Here is a tiny trained network, its code and every weight. The questions are about switching its units off for an input and a target symbol, where a switched-off unit gives its printed mean instead of its output.

import numpy as np


def w(rows, s, z=0):
    codes = np.array(rows[::2]) - 128.0
    scale = np.full(codes.shape[1], s)
    scale[-1] = z or s
    return codes * scale


def softmax(a):
    e = np.exp(a - a.max(-1, keepdims=True))
    return e / e.sum(-1, keepdims=True)


def log_softmax(a):
    a = a - a.max(-1, keepdims=True)
    return a - np.log(np.exp(a).sum(-1, keepdims=True))


def net(x, mask):
    ids = ['ΓΘΠΣΦΨαβδεζημω'.index(c) for c in x.split()]
    T = len(ids)
    res = E[ids] + P[:T]
    u = 0
    for l in range(3):
        r = res
        for j in range(2):
            rows = slice(3 * j, 3 * j + 3)
            q, k, v = (r @ M[l][rows].T for M in (Q, K, V))
            z = softmax(np.where(np.tri(T) > 0, q @ k.T / 3**0.5, -1e9)) @ v
            o = O[l][rows]
            res = res + np.where(mask[u + j], z, o[:, -1]) @ o[:, :-1]
        u += 2
    return log_softmax(res[-1] @ U[:, :-1].T + U[:, -1])


Q, K, V, O = {}, {}, {}, {}
E = w([
[118,185,151],'Γ',
[115,187,143],'Θ',
[116,186,142],'Π',
[112,188,134],'Σ',
[116,183,147],'Φ',
[119,189,152],'Ψ',
[118,191,151],'α',
[117,189,147],'β',
[118,191,150],'δ',
[117,188,151],'ε',
[117,189,152],'ζ',
[137,201,214],'η',
[131,199,197],'μ',
[108,49,3],'ω',
],0.0059)
P = w([
[91,219,253],'0',
[194,111,108],'1',
[80,64,129],'2',
[168,171,73],'3',
[58,68,102],'4',
[196,189,100],'5',
[79,71,140],'6',
[199,163,130],'7',
[89,76,155],'8',
],0.014)
Q[0] = w([
[2,178,210],'L0H1',
[197,83,157],'L0H1',
[182,54,127],'L0H1',
[100,223,186],'L0H2',
[212,167,146],'L0H2',
[155,194,139],'L0H2',
],0.0074)
K[0] = w([
[20,49,103],'L0H1',
[152,157,171],'L0H1',
[200,217,163],'L0H1',
[234,139,74],'L0H2',
[216,119,150],'L0H2',
[254,66,80],'L0H2',
],0.0075)
V[0] = w([
[92,127,205],'L0H1',
[255,156,148],'L0H1',
[158,205,211],'L0H1',
[230,123,60],'L0H2',
[123,137,125],'L0H2',
[154,136,78],'L0H2',
],0.0091)
O[0] = w([
[86,249,95,200],'L0H1',
[214,177,3,131],'L0H1',
[114,187,75,253],'L0H1',
[170,139,169,48],'L0H2',
[153,142,125,135],'L0H2',
[123,75,170,89],'L0H2',
],0.007,0.0046)
Q[1] = w([
[176,158,18],'L1H1',
[97,124,74],'L1H1',
[51,120,132],'L1H1',
[252,86,113],'L1H2',
[2,131,72],'L1H2',
[68,78,134],'L1H2',
],0.0094)
K[1] = w([
[254,93,85],'L1H1',
[96,79,71],'L1H1',
[66,133,110],'L1H1',
[120,29,204],'L1H2',
[90,168,83],'L1H2',
[104,181,159],'L1H2',
],0.0096)
V[1] = w([
[43,174,254],'L1H1',
[174,133,105],'L1H1',
[72,154,218],'L1H1',
[126,131,211],'L1H2',
[103,191,226],'L1H2',
[201,246,111],'L1H2',
],0.007)
O[1] = w([
[31,174,62,146],'L1H1',
[145,119,111,131],'L1H1',
[54,203,125,133],'L1H1',
[122,197,49,112],'L1H2',
[104,126,3,206],'L1H2',
[115,107,97,254],'L1H2',
],0.0065,0.011)
Q[2] = w([
[101,176,90],'L2H1',
[100,149,163],'L2H1',
[149,32,179],'L2H1',
[169,143,200],'L2H2',
[254,200,133],'L2H2',
[20,61,143],'L2H2',
],0.0099)
K[2] = w([
[81,192,104],'L2H1',
[79,83,140],'L2H1',
[163,95,185],'L2H1',
[188,143,82],'L2H2',
[249,184,106],'L2H2',
[42,89,102],'L2H2',
],0.012)
V[2] = w([
[97,175,147],'L2H1',
[1,106,184],'L2H1',
[168,120,51],'L2H1',
[141,65,185],'L2H2',
[237,129,146],'L2H2',
[116,95,66],'L2H2',
],0.0096)
O[2] = w([
[176,94,131,254],'L2H1',
[187,96,2,199],'L2H1',
[132,154,191,171],'L2H1',
[134,150,116,20],'L2H2',
[182,146,120,36],'L2H2',
[46,159,222,186],'L2H2',
],0.0096,0.013)
U = w([
[98,112,45,200],'Γ',
[95,60,165,228],'Θ',
[75,116,199,112],'Π',
[84,137,204,63],'Σ',
[134,148,142,3],'Φ',
[148,139,144,47],'Ψ',
[144,148,144,69],'α',
[145,150,143,63],'β',
[155,148,139,109],'δ',
[153,146,134,84],'ε',
[151,152,133,85],'ζ',
[206,140,49,14],'η',
[201,143,68,47],'μ',
[99,243,254,201],'ω',
],0.0072,0.0044)

Each question gives the input, a string of symbols that net reads in full, and the target symbol t.
The units are the heads (3 rows each of Q, K, V and O). Each row of codes is followed by its name. A weight is (code - 128) times the scale printed after its matrix; where a second scale follows, it is the last column's (O and U).
mask holds one flag per head, layer by layer. A switched-off head (its flag False) gives its mean, the last column of its rows in O, instead of its output. The means were averaged over made-up inputs and are rounded, as every weight is.
A unit's drop is (log p(t) with every unit on - log p(t) with that unit switched off) / (log p(t) with every unit on - log p(t) with every unit switched off).
The circuit of an input: a set's keep is (log p(t) with only the set's units on - log p(t) with every unit switched off) / (log p(t) with every unit on - log p(t) with every unit switched off). Starting from all 6 units, units are removed one at a time, each time the one whose removal leaves the highest keep (on an exact tie, the one counted first), for as long as the keep stays at least 0.8.
units of the circuit, in order: the units of the circuit, biggest drop first
most important unit: the unit with the biggest drop
which heads matter: for each layer, one digit per head in row order, 1 if its drop is at least 0.15 and else 0, layers parted by /
input Γ Γ Γ Ψ δ ζ ω Θ, target ω: units of the circuit, in order => L2H1; L0H1; L1H2; L1H1
input ω Φ μ, target Γ: units of the circuit, in order => L2H1; L1H1; L0H1
input η Γ Θ α η ζ, target η: which heads matter => 00 / 10 / 01
input Θ η δ Φ, target η: units of the circuit, in order => L1H1; L2H1
input μ Π Π ζ Σ ω δ Π, target ω: which heads matter => 10 / 10 / 10
input α Σ ω δ Ψ μ β Γ, target μ: which heads matter => 10 / 10 / 01
input δ ω Σ η, target ω: units of the circuit, in order => L1H2; L2H1; L1H1
input β Γ μ, target Γ: which heads matter => 00 / 10 / 10
input ω η ω Φ ω ω Ψ β, target ω: units of the circuit, in order => L2H1; L1H1; L0H1
input Ψ δ μ δ ω ζ, target ω: most important unit => L1H2
input δ η Φ ω ζ ε, target ω: units of the circuit, in order => L2H1; L0H1; L1H1; L1H2
input η μ ω Σ, target ω: units of the circuit, in order => L1H2; L0H1; L2H1; L1H1
input Θ η ω δ Γ Γ ω Ψ ω, target Π: which heads matter => 10 / 10 / 11
input ζ Σ η δ α δ η η, target μ: units of the circuit, in order => L2H2; L1H1; L2H1
input Π Γ ω μ ω Σ, target ω: units of the circuit, in order => L2H1; L1H2; L0H1
input ω δ Ψ ε μ μ η Ψ, target η: units of the circuit, in order => L2H2; L1H1; L0H1
input Γ μ η ω Φ μ, target ω: units of the circuit, in order => L0H1; L2H1; L1H2; L1H1
input η ω α δ, target ω: which heads matter => 00 / 11 / 10
input α Φ ω ε ω Γ Ψ μ, target μ: units of the circuit, in order => L2H2; L0H1; L1H2
input Γ Θ η η, target η: which heads matter => 00 / 10 / 11
input δ ω α α δ Σ η Ψ, target η: which heads matter => 10 / 11 / 01
input η η η δ, target η: which heads matter => 00 / 10 / 11
input ε η Φ δ μ Γ, target μ: which heads matter => 00 / 10 / 01
input α δ Γ η, target η: most important unit => L2H2
